In the rows, zero is written as 128.
Facts:
K336 (α K998) (ω 362) (θ gibrel)
K362 (α K551) (ω 631) (θ gibrel)
K201 (α K5) (ω 262) (θ dridrilu)
K155 (α K433) (ω 262) (θ dridrilu)
K970 (α K264) (ω 362) (θ subritam)
K252 (α K177) (ω 682) (θ drebrum)
K26 (α K183)
K905 (α K70) (ω 631) (θ subritam)
K66 (α K624) (ω 262) (θ drebrum)
K888 (α K43) (ω 182) (θ subritam)
K52 (α K999) (ω 682) (θ drebrum)
K459 (α K369) (ω 631) (θ subritam)
K276 (α K771) (ω 755) (θ skoskem)
K264 (α K70)
K58 (α K461)
K63 (α K999) (ω 496) (θ drebrum)
K228 (α K177) (ω 182) (θ drebrum)
K401 (α K342) (ω 682) (θ gibrel)
K946 (α K342)
K523 (α K132) (ω 182) (θ dridrilu)
K168 (α K624) (ω 362) (θ dridrilu)
K55 (α K343) (ω 362) (θ dridrilu)
K488 (α K551) (ω 496) (θ dridrilu)
K389 (α K689) (ω 496) (θ dridrilu)
K141 (α K999) (ω 682) (θ dridrilu)
K177 (α K689)
K754 (α K998) (ω 682) (θ skoskem)
K267 (α K179)
K524 (α K624) (ω 682) (θ skoskem)
K872 (α K179) (ω 262) (θ drebrum)
K740 (α K26) (ω 682) (θ dridrilu)
K274 (α K193) (ω 755) (θ dridrilu)
K859 (α K999) (ω 362) (θ skoskem)
K766 (α K26) (ω 496) (θ gibrel)
K960 (α K264) (ω 755) (θ subritam)
K605 (α K689)
K5 (α K43)
K305 (α K946) (ω 631) (θ subritam)
K713 (α K61) (ω 755) (θ skoskem)
K214 (α K728)
K431 (α K5) (ω 496) (θ subritam)
K971 (α K946) (ω 182) (θ gibrel)
K633 (α K61) (ω 682) (θ drebrum)
K426 (α K495) (ω 182) (θ gibrel)
K746 (α K61) (ω 182) (θ skoskem)
K79 (α K817) (ω 496) (θ gibrel)
K775 (α K61) (ω 262) (θ gibrel)
K828 (α K369) (ω 182) (θ dridrilu)
K269 (α K946) (ω 682) (θ dridrilu)
K481 (α K132) (ω 262) (θ dridrilu)
K83 (α K817) (ω 755) (θ subritam)
K403 (α K551) (ω 755) (θ drebrum)
K771 (α K495)
K107 (α K551) (ω 262) (θ skoskem)
K433 (α K999)
K14 (α K461) (ω 182) (θ drebrum)
K132 (α K342)
K323 (α K58) (ω 755) (θ dridrilu)
K297 (α K624) (ω 631) (θ skoskem)
K730 (α K783) (ω 262) (θ skoskem)
K379 (α K433) (ω 362) (θ skoskem)
K578 (α K605) (ω 182) (θ skoskem)
K551 (α K179)
K37 (α K214) (ω 682) (θ drebrum)
K570 (α K342) (ω 496) (θ dridrilu)
K606 (α K132) (ω 755) (θ dridrilu)
K7 (α K771) (ω 631) (θ drebrum)
K3 (α K433) (ω 755) (θ skoskem)
K395 (α K177) (ω 631) (θ subritam)
K557 (α K369) (ω 262) (θ dridrilu)
K616 (α K288) (ω 631) (θ dridrilu)
K343 (α K783)
K760 (α K461) (ω 682) (θ dridrilu)
K500 (α K193) (ω 262) (θ drebrum)
K102 (α K433) (ω 262) (θ gibrel)
K779 (α K5) (ω 262) (θ gibrel)
K893 (α K193) (ω 755) (θ dridrilu)
K332 (α K288) (ω 682) (θ drebrum)
K680 (α K132) (ω 262) (θ subritam)
K213 (α K495)
K538 (α K70) (ω 496) (θ gibrel)
K894 (α K343) (ω 496) (θ gibrel)
K724 (α K61) (ω 496) (θ gibrel)
K624 (α K783)
K758 (α K461) (ω 682) (θ skoskem)
K61 (α K783)
K608 (α K61) (ω 682) (θ dridrilu)
K695 (α K430) (ω 682) (θ dridrilu)
K628 (α K132) (ω 755) (θ skoskem)
K864 (α K342)
K225 (α K624) (ω 262) (θ skoskem)
K200 (α K179) (ω 262) (θ gibrel)
K266 (α K430) (ω 362) (θ skoskem)
K87 (α K264) (ω 262) (θ dridrilu)
K611 (α K400) (ω 182) (θ drebrum)
K164 (α K177) (ω 682) (θ subritam)
K840 (α K132) (ω 682) (θ gibrel)
K554 (α K400) (ω 496) (θ gibrel)
K980 (α K736) (ω 682) (θ gibrel)
K847 (α K213) (ω 182) (θ dridrilu)
K988 (α K999) (ω 362) (θ dridrilu)
K351 (α K5) (ω 262) (θ subritam)
K287 (α K177) (ω 755) (θ dridrilu)
K759 (α K5) (ω 262) (θ subritam)
K248 (α K267) (ω 682) (θ gibrel)
K817 (α K783)
K327 (α K946) (ω 631) (θ gibrel)
K67 (α K179) (ω 262) (θ dridrilu)
K915 (α K267) (ω 182) (θ dridrilu)
K909 (α K177) (ω 496) (θ drebrum)
K158 (α K132) (ω 182) (θ dridrilu)
K397 (α K342) (ω 755) (θ dridrilu)
K787 (α K624) (ω 182) (θ dridrilu)
K45 (α K864) (ω 362) (θ skoskem)
K71 (α K689) (ω 362) (θ skoskem)
K25 (α K864) (ω 631) (θ gibrel)
K708 (α K5) (ω 631) (θ dridrilu)
K165 (α K999) (ω 262) (θ dridrilu)
K842 (α K461) (ω 682) (θ skoskem)
K868 (α K461) (ω 631) (θ subritam)
K349 (α K342) (ω 755) (θ dridrilu)
K721 (α K433) (ω 682) (θ subritam)
K153 (α K624) (ω 682) (θ dridrilu)
K449 (α K267) (ω 362) (θ gibrel)
K634 (α K999) (ω 362) (θ gibrel)
K390 (α K213) (ω 496) (θ drebrum)
K882 (α K86) (ω 755) (θ drebrum)
K441 (α K177) (ω 362) (θ drebrum)
K193 (α K999)
K288 (α K495)
K93 (α K433) (ω 182) (θ subritam)
K19 (α K689) (ω 682) (θ gibrel)
K227 (α K624) (ω 262) (θ dridrilu)
K479 (α K288) (ω 682) (θ skoskem)
K222 (α K342) (ω 682) (θ dridrilu)
K368 (α K736) (ω 755) (θ dridrilu)
K498 (α K132) (ω 262) (θ dridrilu)
K473 (α K433) (ω 362) (θ gibrel)
K998 (α K495)
K65 (α K998) (ω 682) (θ drebrum)
K169 (α K5) (ω 262) (θ skoskem)
K717 (α K183) (ω 182) (θ drebrum)
K439 (α K624) (ω 262) (θ gibrel)
K726 (α K179)
K938 (α K61) (ω 496) (θ subritam)
K330 (α K343) (ω 682) (θ drebrum)
K902 (α K61) (ω 362) (θ skoskem)
K38 (α K433) (ω 755) (θ dridrilu)
K86 (α K655)
K325 (α K783) (ω 262) (θ drebrum)
K247 (α K213) (ω 182) (θ subritam)
K417 (α K343) (ω 682) (θ skoskem)
K679 (α K132) (ω 362) (θ drebrum)
K736 (α K461)
K487 (α K193) (ω 682) (θ dridrilu)
K589 (α K267) (ω 362) (θ dridrilu)
K424 (α K267) (ω 631) (θ subritam)
K637 (α K433) (ω 182) (θ subritam)
K369 (α K183)
K430 (α K689)
K400 (α K728)
K703 (α K783) (ω 182) (θ drebrum)
K975 (α K132) (ω 755) (θ drebrum)

Known rows:
K624: [121 179 117  90 103  97 143 172 115 116 116 166 119 112 108 148 117 175
 140 226  86 104 109  96  76  83 162 145 110 126 110 123 120 143 103 170]
K349: [123 139 130 108 107  92 145 148 148 109 142 121 114 103 112 145  81 177
 165 185  92 153 113 122  83  82 135  97 112 125 106 123 108 127 109 157]
K554: [142 135 116 106 120  93 145 161 115 101 101 121 115 105 123 127  79 178
 133 175  82  99  84 109  84  84 147 123 122 125 111 151 104 131 125 158]
K449: [160 133 118 105 103  93 147 156 120 101 118 113 115  97 152 140  79 183
 130 166  81 144  81 103  95 100 137  97 123 127 109 146 102 129 137 156]
K351: [175 176 129  96 121  93 145 163 113 100 101 111 113  98 121 133  79 179
 131 153  82  93  81  94 143  85 135  98 128 158 124 166 101 127 108 185]
K297: [194 144 185 229 123  90 152 147 156  99 101 115 112  96 111 104  79 175
 131 173  82  88 117 188  83  84 135  96 180 138 117 188 100 172 168 158]
K177: [121 180 115  89 104 111 144 198 115 125  99 165 176 106 111 136 120 175
 180 213  86 112 108  98  78  83 154 115 110 124 111 117 127 128 105 189]
K828: [125 146 157  96 104  95 145 159 141 103 129 114 113  96 153 164  79 175
 168 185  83 158  76 145  83  83 137  95 113 129 108 153 128 126 107 157]
K980: [142 134 160 133 113  99 145 152 153 101 102 115 114  96 134 110  79 177
 136 186  82  97  92 147  82  89 137  98 121 125 110 147 112 130 122 155]
K336: [161 133 117 101 104  93 146 158 122 101 118 113 114  96 150 140  80 181
 130 167  81 139  82 107  98 101 137  97 123 126 109 147 101 129 135 156]
K183: [121 167 117  89 107 113 144 173 114 120 100 152 147 108 111 123 101 175
 154 208  88 120 104  94  75  83 165 137 110 126 110 120 130 132 105 178]
K225: [199 149 117 170 105  89 154 148 114  99 102 114 110  97 122 126  79 176
 128 154  81  89  81 160 111  89 135 113 178 144 115 205 101 135 178 177]
K611: [169 151 157 135 149  98 144 148 119 101 100 114 116  96 155 106  77 190
 126 163  87  82 102 130 118 115 134 125 129 125 132 148 111 126 150 155]
K368: [124 142 130 121 104  93 145 148 146 105 140 122 114 103 112 159  80 176
 158 183  94 168 111 120  83  82 135  97 112 124 107 124 110 128 108 157]
K495: [120 164 117  89 107 116 144 169 114 117 100 147 145 110 111 123  98 175
 149 207  90 128 102  94  74  83 170 137 110 126 110 119 133 137 105 178]
K7: [185 139 172 167 157  95 144 164 137 100  98 115 128  96 117 100  78 177
 127 183  83  84 129 111 104 109 137  99 138 125 138 138  99 154 145 157]
K728: [120 168 116  89 107 113 144 172 114 120 101 153 147 108 110 123 102 174
 154 209  88 118 104  95  76  83 164 138 110 126 110 120 129 133 105 177]
K988: [134 135 118  93 101  93 145 159 134 102 128 114 114  96 139 173  80 175
 134 164  81 203  77  98  84  88 137  96 114 133 107 159 105 128 107 158]
K746: [177 155 171 200 115  91 151 145 137  99 102 114 110  96 128 112  79 177
 131 155  83  87  89 207  89  86 132 107 168 132 111 195 119 128 176 156]

Rows:
No name comes twice in this set of rows, the named rows included.
[138 180 157 146 134  93 144 146 135 100 106 115 115 102 110 116  80 196
 133 153  90  91 132  96 128  83 131 104 114 126 111 124 101 126 109 158]  K960
[135 134 119  94 101  93 150 162 130 102 136 112 113  97 144 177  81 176
 134 171  81 212  77 103  84  84 138  95 114 139 107 144 109 129 110 158]  K589
[135 135 118  94 101  92 146 166 133 102 149 113 113  97 133 186  88 176
 135 179  81 198  77 113  83  85 137  96 114 134 108 158 103 128 108 156]  K55
[151 177 188 127 128 109 144 147 152 100 100 114 116  96 112 108  78 176
 135 153  80  90 101  98  96  84 133  97 123 138 123 164 107 127 108 157]  K721
[153 181 133 114 131  94 145 149 115  99 101 114 116 106 111 121  80 184
 134 153  81  91  94  95 112  82 136 113 127 140 127 155 101 128 108 177]  K431
[126 149 116  95 103  93 148 178 120 102 106 117 116 105 113 169  82 176
 178 180  82 165  77 119  83  82 150  97 114 125 109 139 110 129 108 174]  K389
[180 134 118 100 129  93 145 156 116 100 101 114 119  96 148 105  79 194
 123 155  80  85 110  98 140 120 135 122 139 126 123 149  99 126 164 155]  K679
[138 184 160 145 131  93 144 146 134 100 117 116 114 103 109 124  79 196
 132 154  90  89 133  97 128  83 131 107 114 126 112 134 101 126 109 158]  K83
[162 151 143 225 119  89 151 143 141 100 104 120 112 101 110 110  80 188
 130 155  92  87 131 181  94  83 130 121 161 125 110 159 101 128 195 157]  K713

The same elements again, as new rows of numbers:
Known rows:
K760: [152 122 141 136 115 124 120 143  98 125  83 156 116]
K61: [153  96 131 155 158 131 161 120 101 165 161  92 138]
K390: [111 129  99 113 101 168 101 149 171  92 133 166 167]
K430: [165 116 155 134 123 127 153 114 120 187 155  89 132]
K721: [145 161 135 134 133 115 131 151  64 159  65 163 142]
K960: [153 161 171 211 132 130 139 106 124 142  65 197 154]
K14: [100 165  95  71 139 131 115 147 162 103 196 108 110]
K327: [ 76  97 122 105 120 109 170  96 151 130 148  76  88]
K703: [ 90 152  94  87 160 133 110 159 152  98 204 106 108]
K71: [113 138 110  67 113 145  40 178 181  93 141 142 137]
K93: [130 203 139 103 157  98 180 156  65 147 140 111 103]
K63: [ 91 141 101 109 110 148  91 163 164 110 117 145 184]
K55: [154 115 138 138 149 133 120 182  84 110 106 132 110]
K343: [153  98 132 153 156 130 161 119 102 165 161  92 138]
K828: [137 162 145 104 138 106 170 149  98 114 157 105  78]
K26: [166 112 135 133 132 127 167 108 111 170 152  95 141]
K847: [143 163 137 105 131 116 178 138  93 100 161 115  75]
K325: [ 81 132  94 127 147 127  80 119 159 113 164 145 125]
K655: [165 111 134 135 134 128 169 108 112 170 150  96 140]

Rows:
No name comes twice in this set of rows, the named rows included.
[102 146  85  63 123 136  52 174 162  81 126 139 161]  K859
[140 131 156 179 152 143 153 183  87 137 103 173 133]  K938
[104 142 118 172 118 146  69 102 200 104 103 177 186]  K882
[126 146 146 143 121 106 140 107 102 124 118 146  91]  K201
[163 148 175 141 116 131 110 157  96 176  90 171 104]  K164
[106 164 136 135 128  84 138 114  84 134 100 128 120]  K155
[ 99 116  88  92 149 149  46 187 161  71 150 146 143]  K902
[112 140 114  66 111 145  39 180 183  96 143 143 135]  K266
[ 64 133  93 112 144 117  61 128 173  87 168 156 127]  K730
[138 135 135 131 117 114 117 146  86 128  70 145 133]  K141
[ 71 149  94  80 165 123  88 171 164  70 211 115 107]  K746
[128 139 122  80 110 157  51 173 169 131 140 131 131]  K441
[ 85 172 119  56 128 120  81 162 187  94 204 111 102]  K578

